menem_tob: [-14 -12  -3 -39 -12  -3   6  28  -6  25  30  26  29  -6  13 -27  23  -9
 -28 -15  -2 -29]
menem_tob: [ 20   7 -30  19  11  21 -43 -10 -24   4  13 -19   7  11  23  -6   1 -23
   6   9  34 -24]
vum_gofi: [-12  -1 -13  -7 -20   6  -7   1   6  11  34 -12  14 -29 -22  -7  10  -3
 -10  -5 -11  -6]
dobu_kediv: [ -2  19 -33 -21   5 -49   0  12 -21 -12  40  24   6  22  14   4 -16   7
  -8  -2  30 -70]
menem_tob: [-11 -11  -5 -47  -9 -34   5   7  -6  18  -6  47  26   7  -3   0 -14   8
 -26 -28 -22 -12]
vum_gofi: [ -5  23  21  57  -4 -26   7 -20   0 -50   5  -8 -32 -28 -22 -15  -3  -3
  44  16  29  -1]
vum_gofi: [-26   4  19 -29 -28 -29  28  15  17  -1  18  20   6 -30  -6 -16  23  -8
  -4  -3   1  -2]
menem_tob: [-13 -19  -5  43 -19 -39  21  25  29 -14  35 -16 -32 -10 -16  -5   2 -29
 -26 -23  51 -85]
zanit_suba: [ -4   1   0 -10 -18 -31 -10 -20   6  -1 -26  21   6 -13 -10   7 -17 -18
   0 -13   4   3]
menem_tob: [  6   9  -7 -33   0   5  10   9   4   1  -9  21  12  10  12   4  -7 -10
 -13   8   5 -35]
dobu_kediv: [  0   0 -19  40  11 -60 -20 -14 -27 -19  18   6 -18  19  -3   3 -25  12
  11 -21  30 -25]
zanit_suba: [ 15  23 -13 -33  15  35  -5  13 -22  -3  12  25  29  10  24 -21   3  -9
  -2  25   9 -49]
dobu_kediv: [  8 -18  10 -32   5  -2  26  14  29  17 -55  11  -9  36  23  35 -12  -9
 -27  -7  -4   2]
dobu_kediv: [  7 -16  16   7   4  -3  15  12  16   0 -36  11 -14  18  18   2  -3 -24
 -13  -8  22 -22]
vum_gofi: [-26  -7  15 -97 -19 -16  18  22 -11  36   1  76  59 -13   8 -29  16  10
 -29 -21 -48  11]
zanit_suba: [-28   2   8   6 -38 -69  18 -34  40 -14 -15 -15 -28 -37 -59  47 -25  20
  11 -17 -29  61]
menem_tob: [ 11  -4 -25  22   5 -22 -32 -20 -15  -1  -5  -2  -4  14  -1  12 -26  -9
  -1 -15  20 -18]
dobu_kediv: [  6  -4 -11  23 -17  23   2  -8  32  -7  -5 -26 -10 -23 -35  15 -17 -24
 -16   0   3 -37]
zanit_suba: [ 17  12   1  39  44  25  16   8 -40 -47  17  40   2  18 -32 -35 -39  41
   8   4 -17 -85]
dobu_kediv: [  2 -24   8  11  -3  11 -11 -14  14  22 -35 -23  -8   4  -3  22  -1   0
  -5 -15 -21  61]
menem_tob: [ -8  14  43 -11 -11  19  53  17  49 -13 -25 -26 -30 -14  12  14  33  -9
  17  37   4  41]
vum_gofi: [ 23 -19 -21 -10  29  27 -21   1 -19  26 -23   4  12  47  19  17 -21  12
 -22 -13 -17  -1]
vum_gofi: [-12  -6 -24 -30  -5 -15 -10  14 -17  25  45   5  22   4   5  -5  10  16
 -19 -15 -12  -6]
zanit_suba: [ 11   8   9  61  21  39  11  -7  12 -24   5 -65 -43   4 -15  20   4  27
  30  29  -6  38]
vum_gofi: [-20 -23  16 -27  -3 -45  23  22 -10   9   2  61  17   7  -6 -23  -7  15
 -27 -40 -18 -27]
zanit_suba: [  0   4   8  35   4 -22  18 -11  24 -21 -15 -37 -45  10 -10  39 -11  16
  18   8   7  33]
vum_gofi: [-11 -27 -23  31 -14  -6 -10   5   2  10  45 -13   3 -19 -46  -8 -12   4
 -32 -37 -12 -45]
menem_tob: [  5  -9 -37 -55  -6 -75 -23 -17 -14  18 -39  67  26  36   8  34 -60 -10
 -37 -44   5 -46]
dobu_kediv: [  5 -13  -4   1   7 -34   5   8   3   1 -21  14 -14  33  21  15 -15 -11
 -15 -16  27 -29]
menem_tob: [ -7   4  24   3  -5  -3  33   3  27 -15 -17  -7 -21  -8 -12  13   2   7
   7  10  -8  18]
zanit_suba: [-11   6  -9 -53 -14 -20   8  14   4  17  12  19  19   2  18   4  11  -6
 -16  -1   2  -9]
zanit_suba: [ 18 -42  16  65  21  12 -24   4   1  17 -38 -38 -35  38  47  -2  19 -33
   0 -17  48  26]
vum_gofi: [  9 -25 -27  53   1  19 -19  -4   8   5  20 -40 -14  -1 -34  12 -20  -3
 -23 -22   1 -37]
zanit_suba: [ 15   1  -3   6  21  25 -11   5 -30  -9   0  34  20  10   5 -34 -11  -5
  -4  -1   5 -53]
dobu_kediv: [-15  24  23 -18  -2  43 -11  12 -40   2  56  11  40 -44  17 -76  64   7
  35  30 -12  37]
dobu_kediv: [ -6   3  -7  10  19 -56 -23  -8 -47  -4  23  18  -1  25  21 -10  -1  32
  23 -15  11  27]
[ 17  10 -24  12  16  56 -31   8 -31   4  41 -15  22   0  16 -33  17 -12
   3  19  16 -40] | menem_tob
[ -3   2 -53  31 -27   5 -45 -35   7   9  48 -58   2 -40 -59  28 -20   3
  -6 -10 -17   5] | dobu_kediv
[-20  24   3 -28 -19 -32  15  13   7  -3  39 -11  -4 -15  23  -2  37  -2
  16  21  23  17] | vum_gofi
[  4 -12  14   4 -16  36  11  -3  34   4 -34  -7  -1 -22 -23   4  -5 -26
 -16  -1 -13  -5] | vum_gofi
[  3   0  22  21   2  18  15   4  10 -18 -15   5  -9 -11  -7 -17   3 -13
   6   8   8 -17] | dobu_kediv
[  4 -22  14  67  -2   2 -17 -20   6  -8 -22 -23 -24 -13 -20  -6  -6 -15
  11 -17  11  20] | dobu_kediv
[  7  -7  -3  -6  27  14   9  32 -26   1  22  27  12  30  22 -28   4  11
 -16  -4   6 -56] | zanit_suba
[-18 -10  16   9  -3  11  31  25   2  -7  40   9   4 -23 -35 -30  11  25
 -11 -10 -29 -23] | menem_tob
[ 25   4   6  37  16 -50  -2 -21  17 -28 -77  -7 -53  49  41  46 -32 -34
  20   6  70  -5] | zanit_suba
[  5 -43  -7   6 -28  30 -22  15  36  46 -18 -31   3  -9  24  -2  27 -77
 -45 -23  39 -24] | dobu_kediv
[ -8   6  -4  36  -3 -28  -1  -3  -5 -21  32 -14 -19 -10 -14  -7   0   6
  15  -2  20 -14] | vum_gofi
[ -6 -16 -33   9 -20  -5 -50  -6 -12  35  42 -32  16 -16   8  -8  22 -24
 -12 -20  19   9] | dobu_kediv
[  2 -15 -15  -9 -25  44 -12 -10  36  31 -10 -43   7 -24 -24  28   2 -18
 -24  -2 -27  27] | dobu_kediv
[  9 -30 -17  27  20  -6 -13   3 -19   9   2   9  -1  30 -13   2 -30  17
 -26 -36 -10 -35] | vum_gofi
[-19  18   7  22  -7 -54  45 -17  27 -44   9 -12 -41 -14 -66  45 -39  58
  19   1 -36  20] | zanit_suba
[ 19  23 -17   0  17  37 -35 -26 -27  -1  -5 -14  14   4   9   3  -5   9
  27  26 -10  34] | vum_gofi
[ -1  -5   8  28  10 -32  21   2  11 -18 -10 -10 -35  22  -4  23 -15  18
   5  -6   9   2] | zanit_suba
[ -5 -18  -9  18  -1 -45 -34 -31 -19  12 -14   4  -1   6 -12  14 -21  16
   6 -35 -14  52] | menem_tob
[ -7  22   2  44   7 -24 -16   0 -45 -38  59  19   2 -21  -1 -61  14   0
  34   7  41 -47] | dobu_kediv
[  7   5  -4  38  12  36  -6   3 -11 -14  31 -22  -5 -10 -14 -20   7   6
  10  12   2 -20] | menem_tob

guditzutik: [  8  -1 -21 -25 -13  36 -11   0  24  24   9 -68  18  19  17  -5   0  23
  12  26  14   2]
lelovgog: [-20   1 -36 -34  29 -19  25   5  10   1 -16  -4  24  13  34 -44  10  33
   0   8   9 -26]
lelovgog: [ 14   7  11  15 -69 -17  -7 -17 -25  50   5  37 -34  -4 -30  26 -31   4
  34  -4 -28  25]
guditzutik: [ 51 -19 -14   0  11 -27  -9  -8  38 -38 -15 -12  28  -1  18  14  11 -27
 -11 -55 -23  14]
laliguruv: [ -8   2  57  18  24 -14 -11 -25 -13  21 -11  45  12 -23 -18  34   0 -11
  -5 -21 -25 -17]
laliguruv: [-44 -34 -63 -19  22   0  18   4   4 -31 -12  -8  18  -8  14 -25 -10  29
 -32 -16  68 -14]
guditzutik: [-19  14 -10 -13  28  51  -4   5   0  28  26 -46 -20  14 -35 -17 -13  17
  -3  75  18 -59]
laliguruv: [ -7  -4 -35 -15 -34  -3  22  15 -16   3   7   0 -25   3  21 -26  -8  33
  22  22  12  12]
guditzutik: [  5   4  51  11  16 -16 -28 -28   9  38  -7  16   7  -7 -24  30  -1   0
  -1  -6 -25 -11]
lelovgog: [ 10 -12  -6   2  12  -3  17  -9 -11 -21  -9  25  16 -22  10  13  -4 -13
  -2 -33 -15 -16]
nuferira: [  3   6 -26   9 -41 -30  -7  -8   3  23  -5  19  -8  17 -31  -2 -24 -14
  -1 -22   0  17]
kubelebi: [ 32  18  -7  10 -29 -15  21  14 -13 -31 -10  29 -42   8  -5  -5   5 -10
  29   7 -38  28]
guditzutik: [-20 -43   2  -1   9 -48  -6   8   1 -17   6  19   1 -30  44 -11   7  29
 -25 -32  41  20]
laliguruv: [-23   4 -47  25 -33 -32  12  12 -18 -27  -8  48 -36  12 -50 -17 -26 -28
 -21 -22  30  22]
lelovgog: [ -6  -3  15   4  -5 -24 -12  -3   8  -2 -14  10 -11   2   2   3  10  19
   1  -2   6  32]
laliguruv: [ 23  37 -12 -13 -31  41  -7  26  21  20  23 -74  14  50  14 -25  15 -25
  17  36 -10  20]
guditzutik: [-12 -30 -32   4   3   7   7  -1  -7 -25   6   3  10 -22   0   6 -18  -9
 -25 -31  34 -11]
kubelebi: [-12  22 -20  -8  -2  28  10   4  -8  28  14 -16  11  19 -17 -17 -13 -17
   1  22   0 -36]
nuferira: [-10 -19 -25 -14   1  22  60  28 -43 -73  -6  23 -19 -35  66 -17  18  34
  24   8  10  12]
guditzutik: [ 47  14 -66  -8 -38  23  42  42 -13 -21  46 -29  43  17  49 -39  -7 -89
   1 -40 -28 -23]
laliguruv: [ -1  -5 -49 -11 -33  -4 -23  -8  36  13 -14 -42 -22  34 -34  -7 -17  34
   1  21  36  33]
lelovgog: [ 39  14 -24   4  39 -25  11  10  29 -48 -11   2  32  20  -1 -18  16 -67
 -24 -43 -35 -23]
lelovgog: [-12   5  27  11  11 -14 -18  10   8  -4   3  -1 -10   7  -4  -7  15  -2
 -15   9  14  20]
kubelebi: [ 29 -18  14   8 -13  -9 -51  -9  28  46  41 -41 -19   0 -28  15 -22  -3
 -14  12   5 -12]
lelovgog: [-32   9  42  13   6  36   7  11 -29 -21  -2  11 -17 -15   6  12  19  11
   6  27  15  23]
kubelebi: [ 31   3 -14  18 -29  -4  -9   5   9 -24   1  -3 -39  11 -35  10  -9 -19
   4   2  -9  27]
nuferira: [-31   8 -26 -33   3  56  28   8 -14  14   2 -38  30   7  36 -21   5  31
  18  34  21 -20]
guditzutik: [ 10 -10 -21  20  17  -1   6   9   0 -56   1  13 -18  -9 -28   4  -6 -36
 -27 -19  10  -8]
kubelebi: [  7 -22 -43  -5  11 -16 -18  -1  39 -25  -8 -31  -4  13 -18  -9  -7   8
 -27  -9  34   5]
guditzutik: [-30 -42  27   9 -29 -29 -24 -28  -7  25 -14  30  24 -36  21  40 -10  30
 -11 -58  37  49]
laliguruv: [ 16 -16   9   9  21 -13   0 -15   3 -23 -12  23  14 -22  -1  24   0 -17
 -11 -40 -16  -9]
nuferira: [ 10  -4  34  -2 -16   1 -34 -23  19  33 -12 -20 -26   2 -18  30   1  49
  23  31  -5  30]
guditzutik: [ 23  -6   4  -9  31  -8  -9 -26  25   7 -18  -5  22  -3 -10  18  -1   2
  -1 -15 -26 -28]
guditzutik: [ 14  17   9   0  57 -49  28  20  -8 -32   0  48 -26  -1   6 -42  19 -11
  -3  15 -42 -48]
lelovgog: [ -4 -30 -36 -18   4 -34  14 -15  -6  21   4  24  10 -22  14 -11 -26  25
  -4 -24   6 -41]
laliguruv: [ 23 -42 -10 -18  40  17 -24 -14  47 -23   0 -63  56 -15  36  20  12   2
 -30 -37  21 -12]
nuferira: [  9  14 -43 -16   2 -12   0 -20  17  55   3  -8  40  26 -28 -15 -31 -26
  -7 -18 -20 -60]
kubelebi: [-46   7  33  24  23 -15 -43   9  23  -5  -5  -8  -9  21 -38  -6  16  -9
 -48  10  55  35]
laliguruv: [ -1   8  44  18 -25 -22 -23 -18 -11  45   0  32 -25  -5 -31  25 -12   7
  13   4 -18  16]
kubelebi: [ -4  -5   1  -7  27 -29 -12   3  24  -6  -6  -7  -1   9   5 -18  13  15
 -15   5  11  -1]
kubelebi: [ 21   5 -14   2 -60  -1  24  12 -34  11  18  22 -25  -7  18  -4 -15  -3
  37   0 -25  17]
kubelebi: [ 24  13  26  11  23  -2  -4  -7  10 -27 -20  10 -21   2 -22  17  15  -5
   8  12 -33   4]
nuferira: [ 27  17 -30   8 -70  -7   1  -6 -12  37   9  12 -43  19 -45   4 -37  -6
  33  14 -26  11]
nuferira: [  1  -2  28  27  -9  -5 -12  13 -13 -14  20  15 -25 -12 -11   9   2 -24
 -13  -3   6  18]
lelovgog: [  5 -26 -14   9   3 -26 -21   0   7  15  33  -2 -16 -12 -21  -4 -27 -10
 -30 -10  21 -29]
laliguruv: [ 15 -33  -4 -11  23 -21   3 -24   9 -21 -26  18 -27 -29   1  20  -4  59
  14   4  -8  -9]
lelovgog: [ 35 -14  35  23  25  31 -51  -3  45 -35  10 -60  22  -1 -15  43  19 -49
 -37 -24  10  23]
laliguruv: [-51  21   7  28   2  -1 -11  18 -15   8  16  17   4  18 -40 -18  -7 -50
 -44  -6  42   1]
kubelebi: [ 15 -33  15 -15   0  31 -20 -35   3  37   8 -28 -18 -33  -7  43 -22  62
  24  32  -2 -27]
nuferira: [-26  13 -46 -12 -29  57  29 -18 -21  12 -25  -4  33  10 -18  14 -24  -3
  17  -9  11  -7]
nuferira: [ -9  -9 -11 -17  15  -8  23  27  -7 -29   7  -4  -2  -7  54 -35  22  23
   2  12  13   2]
nuferira: [-21   0   1   2  -4  -4   1  26 -12   9  32  -6  -1   1  21 -29   3 -10
 -15   9  25  -3]
kubelebi: [-19 -16  13  29 -47  14   7  -1 -31 -50 -26  39 -26 -27  -2  42   2   5
   8 -29  27  83]
lelovgog: [ 10 -11   6  -4 -12 -22 -16 -18  15  21 -12   0  13  -2   6  15  -3  14
   5 -22  -6  17]
nuferira: [  1  14 -26   4 -24   6   2 -16   3  11 -20   7  12  19 -35  11 -18 -21
   4 -20  -7   7]
[ 17  13  -2  -2  28  11  12  -6   7 -23 -17   2  13   6  -9   5   9 -20
   2  -5 -28 -21] | kubelebi
[ -3 -37 -31  -2   2 -19   9  17  -6 -22  28   1  19 -24  40 -18  -8 -16
 -30 -42  32 -12] | guditzutik
[ -1  -7  20  10  40 -27 -25 -11  20  16  10   4  31  -3 -15   3  -2 -34
 -40 -32   0 -35] | nuferira
[  3   9  22   3  -6  89  28  25 -55  -5  52 -21 -32 -27  14   7  -3  -5
  29  65 -11 -38] | nuferira
[ 17  47 -12 -10 -17  38  24   9   2 -12 -24 -20  10  39   1  -9  19 -16
  36  24 -38  20] | lelovgog
[ -9 -17  26  -4  31  31   2 -13  -8 -11  -5  -4  11 -30  14  27   8  22
   1   6   4 -17] | nuferira
[ -7 -21 -32 -24 -25   3   5 -14   9  -2 -29 -15 -21  -2  12   5  -5  77
  29  21  22  34] | lelovgog
[ -5  35  49   0  21   4  21 -26 -27  29 -31  54  14  -6  -9  20   9   3
  34   7 -63 -28] | laliguruv
[ -2  -5  29  24  17 -28 -26  13  -1  19  44  10   1  -8 -12  -9  -7 -47
 -41 -16   8 -28] | nuferira
[ 16  13  -2  12 -27  52  -3   2 -24  38  49 -21  -2  -2 -32  14 -33 -48
   3  15 -14 -44] | lelovgog
[ -1 -27  23   1  -8 -17   0 -30 -13  12 -18  38  19 -37  20  38  -7  21
  10 -44 -10  11] | lelovgog
[-27   5 -34 -14 -39   4  26  24 -13 -21 -13  -4 -10  15  36 -30  12  32
  18  13  32  55] | nuferira
[ -2  20 -10  -6  18  18  21  -1  -5 -16 -20   5  -4  11 -13  -6   6   2
  13  20 -17 -16] | kubelebi
[ 26   9  -9 -11  53  25  27 -17   9 -33 -26   0  59  -5  11  14  12 -39
  -2 -36 -45 -50] | kubelebi
[  7 -22 -67 -37 -28  29  41 -24 -18  15 -14  -4   8 -17  19   7 -33  53
  42   3  -6 -30] | lelovgog
[-26  29   6  -4   1  -3  37  28 -50  33  36  37 -10   0  18 -47  -4 -13
  11  32 -17 -50] | guditzutik
[  4  28  32   7  15 -10  -2   9  -5  15   9  13 -22  12 -14 -14  10  -9
   7  32 -28 -16] | guditzutik
[ -4 -19 -25  -5  10  78  39   0 -38 -46   5  -7  -3 -38   8  24 -12   6
  12  11  10 -33] | lelovgog
[-14 -15  47  16  11 -39 -23   3   7 -13  -6  21   2 -15  22   8  24   5
 -20 -26  16  43] | kubelebi
[ -8 -12   7   0  11 -16 -18  -2  16  -1  -3  -8  -9  -1  -3  -1   5  20
 -12   5  20  11] | kubelebi
[-17 -11 -12  10 -29 -13  -2 -14  -8   2 -18  26  -2  -6 -16  17 -16   5
  -3 -29  19  30] | nuferira
[ 45 -28  42  13  36 -54 -52 -12  54 -26  -9 -12 -31  -9 -13  23  20  17
 -19  -7 -11  24] | kubelebi

zemivfareb: [ 11  23 -35  -7 -10  14   7 -42   0  51   8 -40 -24   7   0  26  26 -14
   7 -14   9 -28]
lelinzabu: [ -3  41 -12  42  57 -15   3  24 -51 -12  -2   5  15   7 -27  11 -10 -27
   5  18 -45 -53]
zemivfareb: [ 12  38 -28  31   2  -8   2  22  25  23 -23 -10  21  -5 -27  -3   5  -1
  11  25  28 -16]
lelinzabu: [-16 -35 -28 -27 -11  -5 -13  -6 -29 -14  29  -3  11 -16  33 -15  -7  30
  41  10 -11  22]
lelinzabu: [ 11 -11  20 -28  10  -1   2  -2  -1 -18  -1   2 -12  29  -3   6  -4 -14
 -31 -14 -19   3]
zolatmis: [ 18  -5 -16 -12  -1 -22  -8  29 -12 -19 -10  -6  20  21  -9  -8   3   7
  13  18  -2  11]
ponulila: [ -2   1 -35 -14  19 -14  -8 -17 -53  18  20 -16   7   7   5  17   3   3
  -3   7 -10 -34]
zolatmis: [-29  30  -2  -5   9   7   7  20  46 -14  13  14   7 -41  -4 -20 -28  18
  30  29   7  26]
ponulila: [  6 -32 -30 -31   1 -43 -24  34 -23   1   0  -4  47  35  -4 -24  -8  20
 -63  36  23 -19]
ponulila: [ -7 -15  43  -6 -41  -4  18  15   4   2   0  14 -18   2   8   0  24  -6
 -27  -6  21  17]
zolatmis: [ -9   5  -4   5  15  10 -14  17   2  -8 -14 -33  22  18 -11 -48 -27  18
 -33  42 -18 -10]
ponulila: [  4  33 -30  -9  31  11  14 -20   8  19   7  -7  -8  -7  -8  19  -5 -19
  11  -2 -13 -29]
ponulila: [-10  -3 -14  19  -1 -12 -14   1 -13  12   8  -1  14  -5   0  -3  -1   7
  -7   5  10 -16]
lelinzabu: [ 38 -25  -4 -14   4  34  23   4  26  -8 -61   8  27 -13   8 -25  -9  21
  13  21  13  24]
zolatmis: [  1  -2  15  17   0  -6   5 -10 -26   3   6  15 -14  -1   2  28  16 -18
   3 -26  -5 -12]
zemivfareb: [-20  33  34  17 -12  43  34   0  75  19 -16   7 -20 -36  -5 -21  -8  -8
 -16  10  18   9]
zolatmis: [ 14  20 -25  12   5 -34 -22  17  -2  22 -13 -10  29  14 -29   9   2  12
 -20  20  41 -19]
zemivfareb: [ -4 -32 -20  11   0  32   9 -15 -14  18 -27   4  33 -44  29 -32 -13  39
  13  29  17  -2]
lelinzabu: [-16  -6 -15 -27  45  35   0 -26  84   7  -1  21  17 -25   6 -32 -61   5
 -58   3   4 -15]
lelinzabu: [  8 -11 -25   6  41  -2 -18  -8 -28 -19  -6   5  26  -3   2  -2 -25  12
  22   4 -24  -9]
ponulila: [ -10   11  -10   18   -1   -8   12   -8 -115   25   13  -34   -9    8
    7   20   35   -2   14   21  -28  -45]
zemivfareb: [ 40 -26 -38 -21   6  15  16  -4 -27   6 -33 -21  18  23  11 -12  13  -3
   5  13 -17 -16]
zolatmis: [ 27 -15 -14  -8 -21  -6  -4  17  29 -14 -19   3  13   8  -1  -8   8   7
  31  -2  17  33]
zemivfareb: [ -8 -26 -22  10  -6 -28  -1  49  10 -20  21  24  21  27   6 -31   3 -38
 -34  -2 -24 -28]
zolatmis: [ 14   7 -29 -23   6 -51  -4  21 -26  21   7  12  22  16 -17  31  15  -3
 -27  12  38 -27]
zolatmis: [ -2  -8  -3  20  -2  -4  -6  26  16 -21  -4  10  15   2  -1 -24  -8  -4
   8   5 -10   7]
lelinzabu: [ 86 -27 -10 -24   9  -7  52  60  16 -37 -81  54  37  19 -11   7  24 -28
  26   7   7  20]
ponulila: [-20  58  19  22 -32  19  29   8   0  45  -4 -47 -29  -1 -18  -8  30  -8
 -17  35  12 -20]
zemivfareb: [ 13 -33  93  -8 -37  21  38 -22 -48  12 -31  12 -42  12  15  28  42 -10
 -57 -27  12   8]
zolatmis: [  8 -34 -33 -90 -12   9  19 -27  10  23  20 -12  -8  12  30  -1   6   2
 -33   1   8  -2]
ponulila: [ 17   3 -29  33  16   4   9  15   9   1 -18  11  19   1  -5  -9   2 -25
  11  -2 -14 -28]
zolatmis: [-22  13  25  29  16  18  -1  -1  -9  -9  -2  -8  -5  -7  -4 -18 -17   1
 -11  11 -27 -10]
zemivfareb: [ 18 -24  68 -18   3   6   7 -12 -69 -19 -47  14   4 -18   4  23   0  55
   4  17  26  45]
lelinzabu: [-19  26  37  -4   4 -32  -7   4 -79  -9  41 -26 -41  50 -17  34  24 -31
 -33 -12 -45 -28]
zolatmis: [ 39 -19 -20  22 -19 -30 -20  20   1  -4 -23   3  22  29 -12   8  23  -6
  13 -16  22   5]
ponulila: [ 21 -14  28 -17 -25   5  37  31  16 -11 -23  15 -11  21   1  -7  26 -28
 -24  -1  -2  10]
lelinzabu: [  5 -14 -26 -26  12   4   2 -14  42  18  -4  24  19 -22   8   0 -19  10
 -20  -2  34  -4]
zemivfareb: [ 15  -2  29 -35  14  13   2 -24 -28 -17 -18  -8 -12  -4   1  20  -8  32
  21   4  -2  36]
lelinzabu: [ 10 -19 -18  -9  28  -5  -2  13 -43 -35  -3   6  21   5   9  -9 -12   5
  32  13 -41   1]
ponulila: [-39 -20 -37  46 -21 -36 -66  -6  17  36  32  -1  41 -19   4 -23 -20  38
 -34   2  61 -19]
zemivfareb: [-23 -53   6 -38  -8  39  28 -12  17 -13  21  17 -11 -11  48 -40 -13 -13
 -29  -9 -40   0]
lelinzabu: [-40  -2  -2  -3 -31 -17 -16  -2 -25   0  56 -16 -21  -3  17  -1  12   6
  20  -4 -11   9]
ponulila: [  3 -30  -1 -12 -18  -5   8 -19 -27  10  18  12 -16   4  23  23  25 -16
  -1 -32  -3  -8]
zemivfareb: [ 26  -2  -9  85 -32  15  14  -6 -28  70 -66 -12  28 -20  -5  -1  42   9
 -12  15  62 -43]
[ 59 -13  -8 -17   0 -13  24  24  71   0 -46  54  19   9 -17  24  13 -30
 -16 -27  48   9] | lelinzabu
[  8   8 -39 -14  -8  -2  -9   5  17  26  -4 -42  14  29  -9 -24   2   2
 -30  25  10 -21] | ponulila
[  0 -28  21  14 -42   6   5  -5  17   4   3  12 -18  -2  18   0  24 -12
   1 -32  11  16] | ponulila
[ 10  14 -22 -68  21  23  34  14  42 -15  -5  -7   0   3   1 -22 -19  -4
   4  33 -22  14] | zemivfareb
[ 16 -17 -24 -26   9  -5   0  -6  -3  -1   3   0   6  16   6   4   1  -8
  -7  -8  -8  -9] | ponulila
[  7  22  -4  20  10  12  -6  -5  12   6 -25  -9  11 -20 -13  -1 -11  23
  29  16  17  12] | zemivfareb
[-19   3  22  32  22 -15  -1   7 -52 -16   8  35   7 -31   1  20  -7   8
  21   0  -7  -6] | ponulila
[-36   6  49 -24  -4 -21 -18   0 -37 -10  23   2  -7 -16  -2  11 -15  47
 -19  22  24  30] | ponulila
[-31  37  -7 -33  -7  -7  26  11  27  34  23   9  -4 -35  -4   6  -1   9
 -21  34  43  -7] | zemivfareb
[ -3  23  31  34  21   2  20  29 -32 -24 -21  20   5 -17 -13   2  -2  -3
  23  21 -21  -1] | ponulila
[ -4  13   6  11   1   0  -1  15   6  -2 -10  -5   8  -1 -10 -13  -5   6
  -5  18   4   1] | ponulila
[ 18 -18  19  19 -15  -7   8  25   2 -27 -18  27   2   5   1   1  15 -14
  21 -16  -4  20] | zolatmis
[ 11 -11   0 -38 -12  -5  21 -13   4  21   3  18 -10  -5  10  27  18  -7
 -17 -14  29   0] | zolatmis
[-12   4   2  14 -19  36  22  12  40   4 -19  -7   5 -29  11 -44  -6  13
  17  29   4  17] | lelinzabu
[ -2  54  -3 -18  25 -73  12  48 -43  19   9  41  23 -14 -41  60  12   5
 -21  38  60 -26] | zolatmis
[ -4 -46  51  31 -22  16  13  14   7 -25 -10  27 -13  17  18 -26   9 -34
 -43 -32 -30  -2] | zemivfareb
[ 45 -16  19 -14  10  19  26  25  -4 -30 -58   0  12  27  -7 -18   3  -5
  -4  17 -22  15] | zemivfareb
[  4 -22   8 -44  -4  -5  28  26   1 -10  -4  22   8   7  10 -12   2  -6
 -37  17   1   1] | zolatmis
[ -1  -1  25  28   1   6   1  12 -20 -38  -4   8 -10  -2   2  -2   2  -6
  47 -10 -38  22] | zolatmis
